Where the symbols take the points:
* | φ κ ω η λ α
z782 | z828 z664 z152 z280 z594 z475
z271 | z210 z120 z367 z20 z187 z543
z358 | z294 z979 z225 z27 z969 z947
z29 | z492 z210 z187 z386 z796 z721
z664 | z690 z594 z223 z429 z782 z90
z914 | z506 z806 z56 z782 z127 z307
z667 | z307 z386 z878 z352 z758 z171
z638 | z377 z794 z280 z506 z949 z120
z303 | z159 z186 z462 z271 z904 z99
z429 | z794 z789 z791 z806 z280 z492
z628 | z119 z419 z868 z969 z543 z638
z20 | z758 z878 z888 z303 z349 z979
z934 | z108 z724 z27 z721 z406 z223
z187 | z29 z271 z492 z349 z120 z419
z981 | z874 z119 z543 z641 z721 z495
z825 | z419 z874 z721 z225 z868 z429
z386 | z764 z758 z349 z407 z667 z294
z99 | z724 z112 z909 z543 z27 z517
z225 | z358 z88 z294 z108 z898 z806
z492 | z187 z367 z29 z764 z534 z825
z979 | z641 z969 z88 z99 z358 z871
z294 | z225 z641 z358 z934 z171 z689
z280 | z638 z429 z377 z914 z789 z534
z88 | z979 z898 z641 z909 z225 z127
z806 | z947 z127 z689 z664 z914 z764
z119 | z868 z721 z628 z171 z981 z377
z112 | z406 z27 z21 z628 z99 z828
z543 | z981 z628 z874 z979 z419 z949
z506 | z56 z947 z914 z828 z871 z878
z878 | z667 z349 z307 z186 z20 z969
z419 | z721 z543 z825 z358 z628 z794
z90 | z904 z462 z407 z492 z475 z108
z56 | z914 z689 z506 z152 z30 z667
z406 | z21 z934 z112 z119 z724 z152
z868 | z628 z825 z119 z898 z874 z280
z534 | z120 z492 z796 z307 z367 z868
z21 | z112 z108 z406 z868 z909 z782
z689 | z806 z30 z947 z223 z56 z386
z828 | z152 z690 z782 z638 z517 z186
z367 | z271 z534 z210 z888 z492 z874
z407 | z90 z159 z904 z29 z352 z934
z721 | z825 z981 z419 z294 z119 z791
z888 | z20 z307 z758 z462 z764 z88
z377 | z280 z791 z638 z56 z495 z796
z898 | z969 z225 z171 z21 z88 z914
z475 | z186 z90 z352 z534 z462 z21
z791 | z429 z495 z794 z689 z377 z29
z171 | z898 z294 z969 z406 z641 z56
z152 | z782 z223 z828 z377 z912 z352
z909 | z99 z21 z724 z874 z108 z594
z947 | z689 z871 z806 z690 z506 z349
z27 | z934 z99 z108 z419 z112 z690
z30 | z127 z56 z871 z912 z689 z758
z349 | z386 z20 z764 z904 z878 z358
z871 | z30 z506 z127 z517 z947 z20
z904 | z407 z303 z90 z187 z186 z27
z352 | z475 z407 z186 z796 z159 z406
z789 | z949 z280 z495 z127 z429 z367
z690 | z223 z517 z664 z794 z828 z904
z223 | z664 z912 z690 z791 z152 z407
z108 | z27 z909 z934 z825 z21 z664
z210 | z367 z796 z271 z758 z29 z981
z969 | z171 z358 z898 z112 z979 z506
z495 | z789 z377 z949 z30 z791 z210
z796 | z534 z29 z120 z667 z210 z119
z517 | z912 z828 z594 z949 z690 z303
z159 | z462 z352 z303 z210 z407 z724
z949 | z495 z638 z789 z871 z794 z271
z127 | z871 z914 z30 z594 z806 z888
z758 | z888 z667 z20 z159 z386 z641
z186 | z352 z904 z475 z120 z303 z112
z594 | z517 z782 z912 z789 z664 z462
z912 | z594 z152 z517 z495 z223 z159
z724 | z909 z406 z99 z981 z934 z912
z874 | z543 z868 z981 z88 z825 z789
z641 | z88 z171 z979 z724 z294 z30
z120 | z796 z187 z534 z878 z271 z628
z764 | z349 z888 z386 z90 z307 z225
z462 | z303 z475 z159 z367 z90 z909
z307 | z878 z764 z667 z475 z888 z898
z794 | z791 z949 z429 z947 z638 z187

The rows follow the links: the fewer symbols apart two points are, the more alike their rows tend to be.

Each row is also shifted at random along 3 hidden directions that mean nothing.

Some points, each with a row of numbers:
z871 -> -286,-281,-327,-93,-46,179,220,56,104,117,55,-64,181,-168,113,-298,239,104,212,50,162,-48,-157,109,-473,-180,-150,159,-154,-2,-150,356,20,-115,-58,-297
z764 -> 135,-20,136,234,-281,16,-185,110,132,-392,-645,286,-434,237,160,306,52,261,-221,347,-503,-216,236,-230,-102,188,-801,-148,-435,-334,-180,473,-339,-170,296,165
z806 -> -103,-140,-226,93,-113,360,-46,105,73,39,-390,276,-166,-87,306,-1,78,101,26,429,108,187,64,-235,-265,-47,-25,338,-90,-164,359,159,-124,-120,-115,246
z758 -> 62,-271,164,5,-210,-86,78,-548,392,-19,186,-42,567,217,-57,120,-344,160,101,-512,-391,-156,143,357,-199,98,-101,-332,-250,7,25,93,-2,180,-57,-287
z187 -> 326,512,-60,107,349,200,-330,58,90,-333,-74,-218,103,1,219,-215,-277,76,-189,-117,124,209,-19,303,147,-368,-476,-111,-42,76,193,-438,-327,257,-404,-173
z724 -> -689,7,551,-205,-158,40,415,43,62,196,420,138,95,207,-211,106,173,-118,44,39,-360,-339,-34,-70,312,71,80,110,160,-257,-231,90,75,79,394,246
z517 -> 484,5,-60,189,-259,228,407,293,267,-166,241,410,-214,-15,31,-328,345,160,-372,212,-139,-813,-135,364,248,-447,-640,-122,-330,-717,-668,656,-281,183,100,-514
z667 -> 143,-492,281,-8,-426,-547,-2,-283,495,-106,-45,-265,107,270,-643,286,-426,-157,142,-423,-368,183,-390,-106,-55,119,416,-70,-284,14,80,-408,376,-81,117,19
z791 -> -780,129,-15,8,450,304,-162,-61,-171,402,-64,52,-109,94,443,86,-61,-53,13,-211,168,308,-65,-399,18,-96,506,510,2,394,616,-177,123,-303,-113,602
z782 -> 216,-363,135,94,-184,-128,145,-262,63,2,248,256,-3,-359,-231,-82,118,106,-198,129,352,-196,-142,-371,450,237,614,261,101,171,184,-215,572,-151,-6,175
z828 -> -89,-20,84,14,-132,-29,-7,423,105,-2,172,94,-294,-262,220,-391,11,13,-79,126,31,-129,-494,-64,234,-139,401,229,130,-55,-67,125,729,92,48,-159
z406 -> 37,9,327,-70,-74,-159,42,120,-292,47,215,72,-168,100,-103,-8,264,-144,-183,-160,-206,-185,-155,170,218,233,320,-65,305,-131,-112,115,28,209,352,24
z210 -> -270,298,-2,-158,98,-246,35,-468,428,198,97,-167,548,-129,-290,222,-436,-80,61,-609,-157,-207,100,185,390,-9,57,-41,-85,215,263,-577,54,-32,-321,119
z878 -> 780,-29,-85,-80,-301,-165,-160,319,184,-291,-365,-204,-90,2,132,-56,-287,232,-114,65,-149,-129,-621,558,-341,-196,-281,-269,-141,-160,37,470,-55,137,330,-433
z152 -> -401,-139,-66,-243,323,75,-126,402,-122,258,261,17,213,218,380,-131,177,-78,-458,-102,87,259,-275,-25,66,167,794,318,270,136,421,284,620,66,63,394
z186 -> 256,125,93,-270,206,-278,-190,-41,151,-218,-29,-95,200,-51,-162,-49,-281,116,-367,21,82,65,-344,456,-73,131,120,27,206,-154,29,-414,609,133,9,-236
z789 -> 236,107,-360,-88,-83,139,273,-325,174,155,107,112,53,-402,-283,7,45,-74,-172,-60,283,-174,380,-17,107,11,89,78,160,234,-43,-144,-122,-217,-509,-151
z127 -> -311,-282,-389,-21,-192,136,124,-330,292,156,-43,333,80,-181,-60,-116,232,306,60,-24,270,83,143,104,-279,239,-68,-127,-165,-72,-133,376,81,-368,-104,-61
z534 -> -352,245,189,-269,-121,-380,-71,34,15,-34,-327,236,-192,-410,-173,456,-56,388,-192,-118,-259,-5,-53,-251,-125,215,77,136,-37,595,136,-146,707,-317,-80,571
z108 -> -740,160,476,193,-96,219,218,295,-406,-144,123,312,-210,146,183,173,365,191,171,774,163,224,153,-446,33,414,-100,486,466,-55,46,121,178,-179,338,354
z225 -> 444,-90,196,79,-480,69,114,-497,-43,-179,-182,-126,-78,-42,-211,200,145,-128,333,250,133,105,313,-214,-158,55,-241,26,82,-116,-23,-77,-290,210,-2,150
z638 -> 691,-48,-78,-205,-139,-47,431,164,136,-86,31,-191,-309,-450,-68,-81,28,-89,-6,-306,-112,-509,-445,-107,111,-525,229,-77,-101,48,-153,-263,16,-284,-151,16
z377 -> 381,-184,60,30,-46,-200,136,-71,14,176,-14,183,-366,-168,-35,-18,-200,-41,-109,-611,-455,-627,-391,-92,116,-220,581,-3,-382,92,-24,-127,-80,-277,-220,224
z294 -> 294,-293,294,180,-231,-199,-222,-233,-217,-45,99,-200,119,475,111,201,-132,-545,261,-249,-23,119,181,-140,-89,30,60,123,-130,-119,297,-321,-385,26,-74,39
z367 -> 407,580,-33,-93,157,101,-303,350,72,6,-67,662,118,17,73,-64,77,826,-180,245,-400,-165,345,371,-18,17,-702,-540,55,150,-239,755,-689,99,-311,-196
z909 -> 164,5,-96,-158,56,40,-36,-141,-293,276,498,-198,502,-183,-221,-112,-9,207,101,153,539,174,431,193,64,135,207,160,454,139,-84,-277,-39,319,-327,-116
z307 -> -219,-451,247,-82,-768,-386,215,-460,329,-146,-549,53,-110,-82,-446,336,-322,51,-45,-62,-190,-276,-104,-271,-171,199,151,-87,-215,220,299,-275,789,-533,58,198

Complete each set of four: the symbols that take the first to the second take the third to the fourth, perhaps in another order.
Answers are names.
A -17,-346,310,-337,-188,1,-117,445,-391,-61,-388,-39,-312,-48,-111,113,384,128,264,372,-191,206,89,-333,-698,359,59,-141,95,289,-102,574,-75,-91,525,218
B 367,-169,27,109,42,120,27,27,-122,168,62,153,257,192,207,-300,-4,-10,-464,-335,59,-103,-348,322,487,21,520,396,68,-315,-109,276,124,21,148,-52
C 60,-358,-180,13,-121,97,313,-353,120,-120,-124,-348,-32,-91,125,-52,-217,-415,212,-26,436,157,-92,-331,-132,-145,-28,311,-27,-160,67,-530,69,-252,-347,155
D z90

A -237,-306,161,-362,-44,-174,203,129,-321,-22,-147,-339,-368,-152,-45,-2,-36,-217,233,236,-124,8,-280,-129,-693,30,159,-293,147,119,-168,250,114,153,296,190
B 567,-258,103,157,-69,-20,-337,-63,-320,40,234,-399,43,492,53,122,-49,-397,27,51,-74,319,162,-105,-227,-55,71,-144,177,-211,122,-174,-464,137,46,-91
C -255,-18,352,96,-116,-119,208,-456,125,-197,-191,3,290,-204,-268,221,-81,354,-219,-3,111,-84,-74,-32,88,407,549,184,286,315,500,-343,991,-91,-99,155
D z904

A -358,445,-141,-555,503,192,-117,222,-480,322,82,-25,239,-492,187,-170,210,271,210,556,361,276,631,-80,-209,108,233,-61,621,649,75,53,-6,80,-117,-22
B -351,508,-129,-386,62,121,175,183,-256,141,53,-446,80,-327,95,-267,65,-182,245,-36,164,3,166,315,-76,-209,-230,-211,87,244,-130,44,-57,94,-84,-142
C -490,251,138,-93,97,-137,-187,-291,101,-64,-44,-32,149,333,-213,597,-264,-50,-24,-373,-270,76,80,-255,243,176,143,172,-117,154,442,-770,109,-113,-112,489
D z492

A 743,153,-102,223,-56,-282,181,-123,373,-573,-201,-190,-16,3,-350,83,-328,-84,-218,-329,-198,-504,-197,84,341,-487,-680,-288,-265,-202,-19,-696,-163,5,-535,-111
B -550,-151,-120,-181,-105,20,203,-312,373,-294,-27,-391,150,-154,-253,177,-314,-51,75,-228,144,-108,-13,211,-282,71,-361,-167,-374,76,-88,-450,207,127,-99,-259
C 109,249,67,-420,520,-201,-103,392,-355,384,-7,-245,-19,-145,-90,25,-21,-269,103,-355,-285,186,-50,-54,-12,23,411,56,344,268,102,0,-193,3,-124,-38
D z294

A 267,-162,155,30,118,0,-157,-408,405,-42,209,8,428,163,-363,156,-422,-123,79,-471,255,99,-79,459,-243,45,110,-195,-223,-85,-17,-209,-216,183,-156,-464
B -294,-117,-119,88,-188,59,-1,-316,318,3,-216,365,206,107,-376,74,154,420,-142,199,-235,-25,138,127,-263,224,-384,-355,-58,-17,45,244,-68,9,149,-80
C 369,-257,-127,-43,-229,131,140,301,98,104,-207,334,-202,-227,239,85,412,371,-133,324,-51,-52,-84,-90,-347,99,297,-29,-74,243,317,754,27,-158,315,89
D z506

A -388,-454,27,-172,103,207,58,-155,375,201,100,267,28,57,154,58,-86,43,178,-283,70,-157,171,-80,-177,-58,288,-65,-340,-11,-99,253,-124,23,-146,91
B -416,-540,-300,112,-410,10,368,-707,149,185,-79,319,136,-236,-159,142,-72,-113,133,-78,349,-139,248,-169,-312,237,260,293,-138,253,151,-268,276,-434,-211,197
C -154,-177,-43,61,-12,200,126,121,108,210,388,115,364,288,101,-387,-32,84,-169,-153,60,1,54,364,447,-175,321,101,-101,-350,-108,261,-58,60,-104,-270
D z594

A -548,-230,22,-219,68,-117,-400,244,13,282,4,-110,147,430,249,275,-45,92,53,11,-336,343,-197,241,-543,320,237,-241,-9,184,411,124,166,181,541,166
B 471,-158,-276,-132,81,-237,-297,434,66,-208,-307,-160,120,46,96,-88,-184,223,-172,263,-60,223,-396,409,-615,-16,-210,-355,-55,58,140,200,148,268,237,-574
C -1221,-360,311,-251,-367,-308,373,-476,120,358,118,-511,128,-72,-283,269,8,-247,687,-237,70,-31,192,-320,-17,290,489,195,193,54,84,-458,365,-206,202,257
D z979

A -249,397,-244,-34,324,1,-274,-184,64,-254,-65,-328,58,-269,263,150,-404,-193,-95,-21,98,197,32,222,-77,-26,-207,234,100,244,407,-632,150,14,-248,100
B 187,55,180,226,-49,-56,-64,-368,145,-277,51,149,332,270,-72,255,92,328,-299,135,217,84,109,-20,215,298,-152,-40,238,-200,-88,-251,104,134,16,-89
C 187,3,378,246,139,270,-55,149,-128,-265,232,53,-64,372,60,-210,161,-211,56,156,-158,-116,122,-19,525,-214,-179,-154,147,-496,-101,62,-492,246,394,-195
D z358

A 690,-426,-371,-124,-144,-24,-113,12,-13,173,-111,-390,119,-167,157,-190,-55,-109,33,66,259,98,-560,20,-229,-98,231,34,-138,5,191,98,195,75,-115,-369
B 389,-156,-11,407,-218,171,188,-508,315,-59,308,485,233,-169,-282,-168,356,133,-233,-234,159,-588,8,65,256,104,82,41,-150,-336,-454,249,-211,-92,-248,-299
C -559,136,-263,-173,82,143,222,-203,222,63,228,-84,-73,-697,82,-16,-76,-135,95,-326,213,-283,-183,24,-41,-355,25,214,-59,127,-52,-254,-47,-31,-483,-77
D z806

A 528,-664,-32,-2,-63,-15,-108,7,140,224,-34,-214,164,243,-29,145,77,-146,13,-422,83,-112,-66,40,-249,-139,245,127,-364,-127,-82,93,-113,24,53,-227
B -98,-152,-547,227,105,455,-41,153,-19,-103,18,-103,34,313,745,-72,77,-163,63,172,334,291,-236,30,-388,-4,-175,174,-256,-255,313,-66,-141,187,-64,-3
C -232,-146,-176,168,230,18,-12,-153,-77,270,418,-40,169,120,372,44,-131,-270,-21,-142,405,224,-25,-126,343,-21,598,650,369,93,338,-392,359,-70,-274,262
D z517

A -4,-131,193,268,66,-10,-114,41,-185,-19,128,-54,-30,481,77,21,-35,-444,225,18,-6,199,204,-145,372,118,160,129,237,-355,114,-180,-193,229,-28,128
B -470,145,-450,18,176,-20,32,-190,-143,-161,2,5,-89,-259,257,-45,-270,-366,79,-50,505,212,-144,-149,32,-161,170,392,67,336,285,-645,593,-310,-366,417
C -375,-38,-21,237,-131,17,165,107,162,-494,-178,-8,-181,290,252,458,-1,71,71,275,-276,59,22,1,-259,-93,-696,-13,-308,-341,-28,158,-89,-85,233,-6
D z108

A -617,481,-110,-3,214,32,69,472,30,-274,-139,426,-321,-3,384,-24,189,349,-203,240,-605,-295,-77,149,-103,-422,-1181,-725,-230,-46,-374,718,-390,-39,352,-95
B -305,396,135,333,-41,52,-99,130,-57,-414,-75,115,-230,318,299,32,-106,67,-240,344,-146,-75,-189,132,70,-3,-754,-104,-92,-537,-95,234,21,413,376,-247
C -206,-192,14,70,-93,65,88,-35,303,351,17,183,-234,-205,-9,0,-87,54,-23,-322,-262,-336,-78,-262,195,-240,226,95,-416,6,13,219,-296,-280,-278,363
D z223

A 334,-12,248,-164,387,-194,-175,197,-350,80,466,-356,399,307,-131,-293,73,-208,10,-86,230,303,-73,248,179,354,667,247,626,90,222,-29,218,396,98,-114
B 661,32,-111,605,36,195,126,-68,115,-51,-234,416,-417,55,100,56,113,118,-230,-161,-129,-129,330,-83,416,-38,-166,-10,-149,-172,-93,27,-499,-298,-222,192
C -224,227,-338,226,383,289,-41,344,-103,-250,-82,-81,-126,136,517,-305,-133,-68,-142,423,410,131,-159,-46,178,-141,-79,553,236,-430,337,-205,343,3,12,-82
D z210

A 59,34,-57,-67,-29,-112,120,-616,-150,-3,7,-398,80,-346,-208,271,-219,-306,253,-186,437,346,523,-108,115,331,362,332,524,474,177,-1130,191,-223,-690,397
B -389,353,11,-304,211,-259,113,20,-294,94,-150,-601,-384,-318,-80,106,-121,-539,413,-228,272,201,-37,-392,-127,-172,617,-53,430,536,112,-787,582,-25,-250,223
C 299,-47,300,106,-125,-369,-339,23,309,76,142,158,317,518,-364,6,-206,-24,-373,-341,-254,-190,-358,199,356,-99,249,-169,13,-91,248,-56,269,226,253,-161
D z462

